Below is a small trained network, with its code and all its weights. Each question gives an input and a target symbol and asks what happens when units are switched off, that is, made to give their printed mean instead of their output.

import numpy as np


def w(rows, s, z=0):
    codes = np.array(rows[::2]) - 128.0
    scale = np.full(codes.shape[1], s)
    scale[-1] = z or s
    return codes * scale


def f(y):
    return np.maximum(y, 0)


def softmax(a):
    e = np.exp(a - a.max(-1, keepdims=True))
    return e / e.sum(-1, keepdims=True)


def log_softmax(a):
    a = a - a.max(-1, keepdims=True)
    return a - np.log(np.exp(a).sum(-1, keepdims=True))


def net(x, mask):
    ids = ['Θαηλξσ'.index(c) for c in x.split()]
    T = len(ids)
    res = E[ids] + P[:T]
    r = res
    for j in range(3):
        rows = slice(2 * j, 2 * j + 2)
        q, k, v = (r @ M[0][rows].T for M in (Q, K, V))
        z = softmax(np.where(np.tri(T) > 0, q @ k.T / 2**0.5, -1e9)) @ v
        o = O[0][rows]
        res = res + np.where(mask[j], z, o[:, -1]) @ o[:, :-1]
    y = f(res @ A[0][:, :-1].T + A[0][:, -1])
    res = res + np.where(mask[3:7], y, B[0][:, -1]) @ B[0][:, :-1]
    return log_softmax(res[-1] @ U[:, :-1].T + U[:, -1])


Q, K, V, O, A, B = {}, {}, {}, {}, {}, {}
E = w([
[199,112,168,148,222,90,197],'Θ',
[1,147,167,113,207,179,153],'α',
[89,109,202,94,85,123,148],'η',
[95,101,170,178,104,50,143],'λ',
[60,45,97,71,112,126,201],'ξ',
[136,168,114,83,155,87,53],'σ',
],0.015)
P = w([
[150,255,37,80,119,250,230],'0',
[95,139,180,106,139,63,137],'1',
[116,182,213,113,120,109,113],'2',
[129,165,223,108,122,139,105],'3',
[142,148,214,151,134,121,96],'4',
[142,127,195,163,139,120,98],'5',
[147,133,208,145,133,145,93],'6',
[150,124,200,148,138,147,91],'7',
[147,107,176,167,150,129,94],'8',
[154,106,177,177,148,133,90],'9',
[150,108,180,141,134,163,97],'10',
[155,97,168,184,151,133,90],'11',
[143,100,167,102,122,196,110],'12',
[142,89,151,125,132,178,106],'13',
],0.0071)
Q[0] = w([
[110,226,110,140,227,148,199],'H1',
[204,165,40,143,189,196,96],'H1',
[195,249,71,161,184,226,96],'H2',
[218,64,125,146,67,150,141],'H2',
[114,91,116,140,132,161,56],'H3',
[126,174,72,215,108,239,145],'H3',
],0.015)
K[0] = w([
[111,33,253,106,201,115,128],'H1',
[150,111,177,34,188,52,93],'H1',
[103,50,160,56,208,60,12],'H2',
[189,166,129,111,156,86,197],'H2',
[97,134,149,137,133,132,188],'H3',
[49,230,109,111,211,105,120],'H3',
],0.014)
V[0] = w([
[129,130,5,109,127,101,101],'H1',
[182,126,119,54,158,201,57],'H1',
[134,128,74,122,168,153,194],'H2',
[234,184,146,177,211,109,157],'H2',
[56,140,146,115,139,108,131],'H3',
[218,125,96,66,58,66,135],'H3',
],0.026)
O[0] = w([
[68,114,90,24,130,94,193,32],'H1',
[206,15,29,51,109,147,106,95],'H1',
[146,162,72,63,93,58,122,245],'H2',
[54,51,14,61,134,160,123,171],'H2',
[107,82,109,85,114,170,88,247],'H3',
[167,197,255,242,118,108,82,45],'H3',
],0.012)
A[0] = w([
[194,197,166,183,241,198,76,225],'N1',
[162,53,115,152,194,145,233,2],'N2',
[176,149,254,192,56,108,217,113],'N3',
[133,114,7,100,51,153,132,25],'N4',
],0.0093,0.0019)
B[0] = w([
[117,143,145,2,176,61,143,191],'N1',
[148,118,184,139,139,139,164,147],'N2',
[141,88,26,180,85,219,161,187],'N3',
[161,163,224,183,154,127,124,255],'N4',
],0.0077,0.037)
U = w([
[181,216,223,189,202,94,157,162],'Θ',
[44,39,3,87,135,132,108,254],'α',
[172,39,83,225,123,237,132,175],'η',
[89,75,68,113,100,111,213,69],'λ',
[73,101,199,220,111,145,200,176],'ξ',
[115,33,186,178,122,120,225,33],'σ',
],0.0055,0.0032)

Each question gives the input, a string of symbols that net reads in full, and the target symbol t.
The units are the heads (2 rows each of Q, K, V and O) and the neurons (one row each of A and B). Each row of codes is followed by its name. A weight is (code - 128) times the scale printed after its matrix; where a second scale follows, it is the last column's (O, A, B and U).
mask holds one flag per unit, heads first, then neurons. A switched-off unit (its flag False) gives its mean, the last column of its rows in O or B, instead of its output. The means were averaged over made-up inputs and are rounded, as every weight is.
A unit's drop is (log p(t) with every unit on - log p(t) with that unit switched off) / (log p(t) with every unit on - log p(t) with every unit switched off).
The circuit of an input: a set's keep is (log p(t) with only the set's units on - log p(t) with every unit switched off) / (log p(t) with every unit on - log p(t) with every unit switched off). Starting from all 7 units, units are removed one at a time, each time the one whose removal leaves the highest keep (on an exact tie, the one counted first), for as long as the keep stays at least 0.8.
circuit, biggest first: the units of the circuit, biggest drop first
unit that matters most: the unit with the biggest drop
top k neurons: the k neurons with the biggest drops, biggest first
heads that matter: for each layer, one digit per head in row order, 1 if its drop is at least 0.15 and else 0, layers parted by /
drop of u: that unit's drop, to one decimal
input λ λ ξ Θ η λ η λ α α λ η λ Θ, target α: top 2 neurons	[N4; N1]
input ξ ξ ξ η σ λ η α η λ λ, target λ: top 2 neurons	[N4; N3]
input σ Θ η α λ η λ ξ λ, target σ: top 2 neurons	[N4; N2]
input λ λ Θ λ ξ Θ η ξ α λ λ α σ, target Θ: top 2 neurons	[N1; N3]
input Θ α η η λ σ Θ Θ α σ η Θ Θ, target η: circuit, biggest first	[H1; N4]
input ξ σ α λ λ η, target λ: top 2 neurons	[N4; N3]
input λ Θ σ Θ, target α: circuit, biggest first	[H2]
input ξ σ η, target λ: circuit, biggest first	[N3; N4; H1; H2]
input η λ σ λ σ, target α: heads that matter	010
input α λ σ η ξ ξ η λ Θ λ α α, target η: circuit, biggest first	[H3; H1; H2]
input λ α λ α Θ η σ λ, target ξ: top 2 neurons	[N3; N4]
input ξ η Θ η ξ, target λ: circuit, biggest first	[N4; H1; H2]
input α Θ Θ λ η λ σ ξ Θ α λ η Θ, target η: circuit, biggest first	[H2; N1; H1]
input λ ξ λ α, target Θ: unit that matters most	H2
input Θ σ λ η σ, target α: heads that matter	110
input ξ σ η η λ, target λ: circuit, biggest first	[N4; N3; H1; H2]
input σ η λ σ α λ α λ λ λ λ ξ ξ, target σ: top 3 neurons	[N4; N2; N3]
input η λ σ η, target η: top 2 neurons	[N3; N4]
input σ σ Θ σ σ η λ η σ α η, target σ: top 2 neurons	[N4; N2]
input λ λ σ η Θ σ η Θ σ, target η: unit that matters most	H1
input σ Θ η η λ λ α α, target α: top 3 neurons	[N4; N1; N2]
input α η α λ η, target Θ: drop of H2	1.9
